Here is a tiny trained network, its code and every weight. The questions are about switching its units off for an input and a target symbol, where a switched-off unit gives its printed mean instead of its output.

import numpy as np


def w(rows, s, z=0):
    codes = np.array(rows[::2]) - 128.0
    scale = np.full(codes.shape[1], s)
    scale[-1] = z or s
    return codes * scale


def f(y):
    return np.maximum(y, 0)


def softmax(a):
    e = np.exp(a - a.max(-1, keepdims=True))
    return e / e.sum(-1, keepdims=True)


def log_softmax(a):
    a = a - a.max(-1, keepdims=True)
    return a - np.log(np.exp(a).sum(-1, keepdims=True))


def net(x, mask):
    ids = ['αβγδζηθλξπστφψω'.index(c) for c in x.split()]
    T = len(ids)
    res = E[ids] + P[:T]
    u = 0
    for l in range(3):
        q, k, v = (res @ M[l].T for M in (Q, K, V))
        z = softmax(np.where(np.tri(T) > 0, q @ k.T / 2**0.5, -1e9)) @ v
        res = res + np.where(mask[u], z, O[l][:, -1]) @ O[l][:, :-1]
        u += 1
        y = f(res @ A[l][:, :-1].T + A[l][:, -1])
        res = res + np.where(mask[u : u + 4], y, B[l][:, -1]) @ B[l][:, :-1]
        u += 4
    return log_softmax(res[-1] @ U[:, :-1].T + U[:, -1])


Q, K, V, O, A, B = {}, {}, {}, {}, {}, {}
E = w([
[196,4,123,154,173,80,97,167,109,155,95],'α',
[157,158,145,95,165,132,146,205,94,147,160],'β',
[169,106,149,149,102,98,198,130,135,95,92],'γ',
[149,73,72,147,172,116,156,70,146,147,112],'δ',
[184,48,83,146,161,110,132,95,127,146,111],'ζ',
[183,102,176,100,89,120,150,189,105,121,129],'η',
[147,177,156,149,129,99,158,184,118,160,79],'θ',
[155,165,117,130,196,116,174,172,114,144,160],'λ',
[135,164,27,72,113,158,99,117,112,141,34],'ξ',
[149,194,183,106,87,153,210,155,133,100,133],'π',
[177,62,132,117,201,127,173,146,117,106,162],'σ',
[152,170,136,134,140,99,110,215,92,185,115],'τ',
[141,98,102,134,160,125,129,164,107,178,113],'φ',
[82,194,77,163,104,99,222,87,137,125,153],'ψ',
[156,89,87,139,250,93,105,181,69,206,172],'ω',
],0.017)
P = w([
[107,42,199,72,80,158,199,191,253,165,188],'0',
[138,100,153,177,213,72,132,174,174,213,2],'1',
[119,99,150,169,194,91,137,153,153,192,30],'2',
[126,108,114,149,211,98,147,138,128,175,74],'3',
[143,117,116,131,167,102,163,124,116,155,76],'4',
[155,127,112,135,152,114,174,127,102,149,95],'5',
[159,140,103,136,161,136,170,121,109,145,107],'6',
[158,132,102,128,143,142,173,120,99,138,105],'7',
[168,144,96,128,144,151,174,133,91,135,121],'8',
[170,146,100,134,127,164,182,125,85,136,127],'9',
[180,161,94,124,116,167,181,141,80,129,148],'10',
[185,166,99,127,103,161,180,153,76,124,130],'11',
],0.0088)
Q[0] = w([
[134,115,98,146,175,55,254,177,152,138,117],'0.h1',
[196,108,179,121,195,97,149,102,184,122,115],'0.h1',
],0.007)
K[0] = w([
[74,112,107,130,101,105,166,146,253,190,176],'0.h1',
[202,115,200,179,169,141,111,135,75,56,142],'0.h1',
],0.0072)
V[0] = w([
[147,75,201,127,130,111,91,168,137,118,167],'0.h1',
[128,122,40,30,153,203,116,143,115,255,19],'0.h1',
],0.0065)
O[0] = w([
[210,119,43,98,2,186,92,179,135,201,153,4],'0.h1',
[155,37,177,181,126,105,244,250,164,92,166,183],'0.h1',
],0.0064,0.0041)
A[0] = w([
[127,89,141,60,133,174,92,137,109,132,165,75],'0.n1',
[185,116,105,113,131,132,157,184,144,140,112,9],'0.n2',
[127,118,2,112,71,140,109,112,150,175,106,231],'0.n3',
[133,143,107,100,136,173,149,176,111,117,86,97],'0.n4',
],0.0099,0.0016)
B[0] = w([
[214,217,130,192,147,185,123,126,63,28,184,136],'0.n1',
[79,202,119,107,118,163,146,55,48,71,145,253],'0.n2',
[117,31,253,125,224,151,118,191,171,213,93,198],'0.n3',
[144,190,163,226,92,32,152,57,165,144,203,223],'0.n4',
],0.0078,0.0048)
Q[1] = w([
[129,95,44,121,81,143,83,178,151,106,159],'1.h1',
[131,166,189,189,203,131,255,177,50,104,118],'1.h1',
],0.0081)
K[1] = w([
[91,145,76,150,185,73,113,131,49,114,109],'1.h1',
[108,78,133,68,80,198,124,254,203,130,215],'1.h1',
],0.0075)
V[1] = w([
[153,53,92,146,255,142,140,56,138,119,153],'1.h1',
[120,31,200,143,36,175,95,120,138,83,83],'1.h1',
],0.0077)
O[1] = w([
[110,196,146,57,195,220,186,158,98,115,86,4],'1.h1',
[149,159,2,141,16,179,154,146,166,201,126,72],'1.h1',
],0.0085,0.0021)
A[1] = w([
[129,3,173,172,123,39,94,172,164,66,130,119],'1.n1',
[116,62,139,83,116,149,134,128,155,184,90,101],'1.n2',
[53,209,34,127,126,87,101,16,77,27,93,37],'1.n3',
[106,169,104,200,170,113,126,156,118,142,138,254],'1.n4',
],0.007,0.0049)
B[1] = w([
[79,169,134,102,143,130,147,151,121,201,217,182],'1.n1',
[140,180,80,145,99,94,143,89,93,124,94,138],'1.n2',
[71,112,87,204,137,223,59,58,30,33,79,179],'1.n3',
[204,3,165,97,73,123,149,101,113,121,77,244],'1.n4',
],0.0077,0.011)
Q[2] = w([
[134,159,118,138,161,117,180,94,122,148,92],'2.h1',
[194,107,156,184,135,101,254,106,37,165,122],'2.h1',
],0.009)
K[2] = w([
[102,104,72,154,130,168,156,172,183,121,113],'2.h1',
[106,94,120,101,59,254,105,178,234,138,225],'2.h1',
],0.007)
V[2] = w([
[43,103,133,167,153,52,137,87,167,209,43],'2.h1',
[181,9,149,171,146,129,28,179,3,241,177],'2.h1',
],0.0052)
O[2] = w([
[94,20,242,197,52,255,123,193,46,145,156,150],'2.h1',
[187,191,121,248,192,156,159,141,148,103,69,2],'2.h1',
],0.0091,0.0058)
A[2] = w([
[161,221,83,204,175,118,99,111,194,143,131,53],'2.n1',
[105,75,183,145,110,102,124,108,98,135,177,120],'2.n2',
[94,126,59,153,90,127,76,120,88,2,164,2],'2.n3',
[72,154,141,137,184,138,154,73,137,3,190,30],'2.n4',
],0.0089,0.006)
B[2] = w([
[82,74,141,98,79,164,87,178,119,89,176,176],'2.n1',
[187,174,88,124,139,189,103,145,193,97,124,253],'2.n2',
[136,126,125,94,141,147,115,176,149,245,172,157],'2.n3',
[168,135,143,152,100,98,98,153,77,200,66,180],'2.n4',
],0.011,0.015)
U = w([
[108,149,61,130,127,153,146,188,146,101,104,55],'α',
[64,114,154,91,114,87,107,110,99,128,170,107],'β',
[141,105,82,131,53,142,120,65,69,145,113,137],'γ',
[60,96,152,71,125,129,206,129,66,133,151,72],'δ',
[147,194,68,108,159,163,182,121,161,126,85,58],'ζ',
[113,104,95,118,88,113,85,125,155,97,131,44],'η',
[151,175,87,189,150,151,140,129,183,124,121,97],'θ',
[105,164,167,121,168,92,146,57,112,143,138,144],'λ',
[170,88,142,63,118,91,185,164,184,138,144,254],'ξ',
[137,171,97,109,123,109,69,32,186,138,155,81],'π',
[110,176,81,53,134,112,77,107,154,111,99,79],'σ',
[64,104,142,163,129,122,159,150,103,112,164,110],'τ',
[140,83,91,151,116,107,151,20,93,3,98,217],'φ',
[131,119,177,89,123,196,88,99,152,111,110,112],'ψ',
[108,127,118,132,145,122,147,189,127,104,88,71],'ω',
],0.0069,0.0082)

Each question gives the input, a string of symbols that net reads in full, and the target symbol t.
The units are the heads (2 rows each of Q, K, V and O) and the neurons (one row each of A and B). Each row of codes is followed by its name. A weight is (code - 128) times the scale printed after its matrix; where a second scale follows, it is the last column's (O, A, B and U).
mask holds one flag per unit, layer by layer, with each layer's heads first. A switched-off unit (its flag False) gives its mean, the last column of its rows in O or B, instead of its output. The means were averaged over made-up inputs and are rounded, as every weight is.
A unit's drop is (log p(t) with every unit on - log p(t) with that unit switched off) / (log p(t) with every unit on - log p(t) with every unit switched off).
The circuit of an input: a set's keep is (log p(t) with only the set's units on - log p(t) with every unit switched off) / (log p(t) with every unit on - log p(t) with every unit switched off). Starting from the 12 units with the biggest drops (on a tie, the unit counted first), units are removed one at a time, each time the one whose removal leaves the highest keep (on an exact tie, the one counted first), for as long as the keep stays at least 0.8.
circuit, biggest first: the units of the circuit, biggest drop first
k most important neurons: the k neurons with the biggest drops, biggest first
k most important neurons of layer l: the k neurons of layer l with the biggest drops, biggest first
input λ α η λ ξ, target ξ: circuit, biggest first => [0.h1]
input σ γ ξ, target ξ: 2 most important neurons of layer 2 => [2.n1, 2.n2]
input ψ τ ψ ζ ψ ψ ξ β, target ψ: circuit, biggest first => [2.h1, 2.n2, 1.h1]
input δ ξ τ ψ σ, target δ: circuit, biggest first => [1.h1, 2.n2]
input α φ ψ η γ ψ δ ψ ξ ξ ξ, target α: circuit, biggest first => [0.h1, 2.n1, 2.h1]
input φ ψ β ψ γ ψ ζ λ γ σ θ, target φ: 2 most important neurons of layer 2 => [2.n3, 2.n2]
input ξ θ γ ψ, target ξ: circuit, biggest first => [0.h1, 0.n2, 1.n3]
input τ ζ ψ ψ, target τ: circuit, biggest first => [2.h1, 2.n1, 0.h1, 2.n2]
input ψ ψ ψ ξ, target ψ: 2 most important neurons => [2.n2, 0.n3]
input π ψ ψ π ψ η ξ γ ξ ψ π ψ, target γ: circuit, biggest first => [1.n3, 2.n4]
input θ γ γ τ ψ λ ψ θ ξ, target θ: circuit, biggest first => [1.h1, 2.h1, 0.h1]
input γ ψ ζ γ, target γ: 2 most important neurons => [2.n2, 0.n3]
input τ λ λ φ ζ λ ψ θ δ, target τ: 3 most important neurons => [2.n1, 1.n1, 2.n2]
input ζ ψ λ γ, target ζ: circuit, biggest first => [1.h1, 2.h1]
input λ γ α α θ ψ ω λ ψ θ β, target λ: 2 most important neurons of layer 0 => [0.n2, 0.n1]
input τ ψ ψ ψ γ ξ φ ξ ξ ψ σ τ, target τ: most important neuron => [2.n1]
input σ ψ γ ψ ψ ω φ, target σ: circuit, biggest first => [2.h1, 0.n1, 0.h1, 2.n1]
input ψ ψ γ λ, target ψ: circuit, biggest first => [2.h1, 0.h1, 2.n2]
input γ ψ ξ λ ψ β ξ γ σ ξ σ, target γ: 2 most important neurons => [0.n3, 2.n2]
input σ λ ψ ψ ζ ω ψ, target σ: 2 most important neurons of layer 2 => [2.n1, 2.n3]
input θ ξ δ ψ φ ψ π ψ λ ξ, target φ: 3 most important neurons => [0.n2, 2.n3, 0.n3]
input η φ λ, target η: 2 most important neurons => [2.n1, 0.n1]
input ψ ζ θ α, target ψ: 2 most important neurons => [2.n2, 0.n2]
input ψ θ ψ ψ ξ ψ ψ ψ τ ψ π θ, target ψ: most important neuron of layer 1 => [1.n4]
input γ ψ ψ ψ ξ ψ ψ θ, target γ: circuit, biggest first => [1.h1, 2.n2]
input τ γ ψ ψ ξ θ ψ γ θ τ γ γ, target τ: 3 most important neurons => [2.n1, 1.n1, 2.n2]
input ζ σ α σ ψ ψ θ τ σ σ ψ, target ζ: circuit, biggest first => [1.h1]
input ψ φ σ ψ θ δ, target ψ: 2 most important neurons => [2.n2, 0.n3]
input γ γ ψ ψ ξ λ λ ξ γ, target γ: 2 most important neurons => [0.n3, 2.n2]
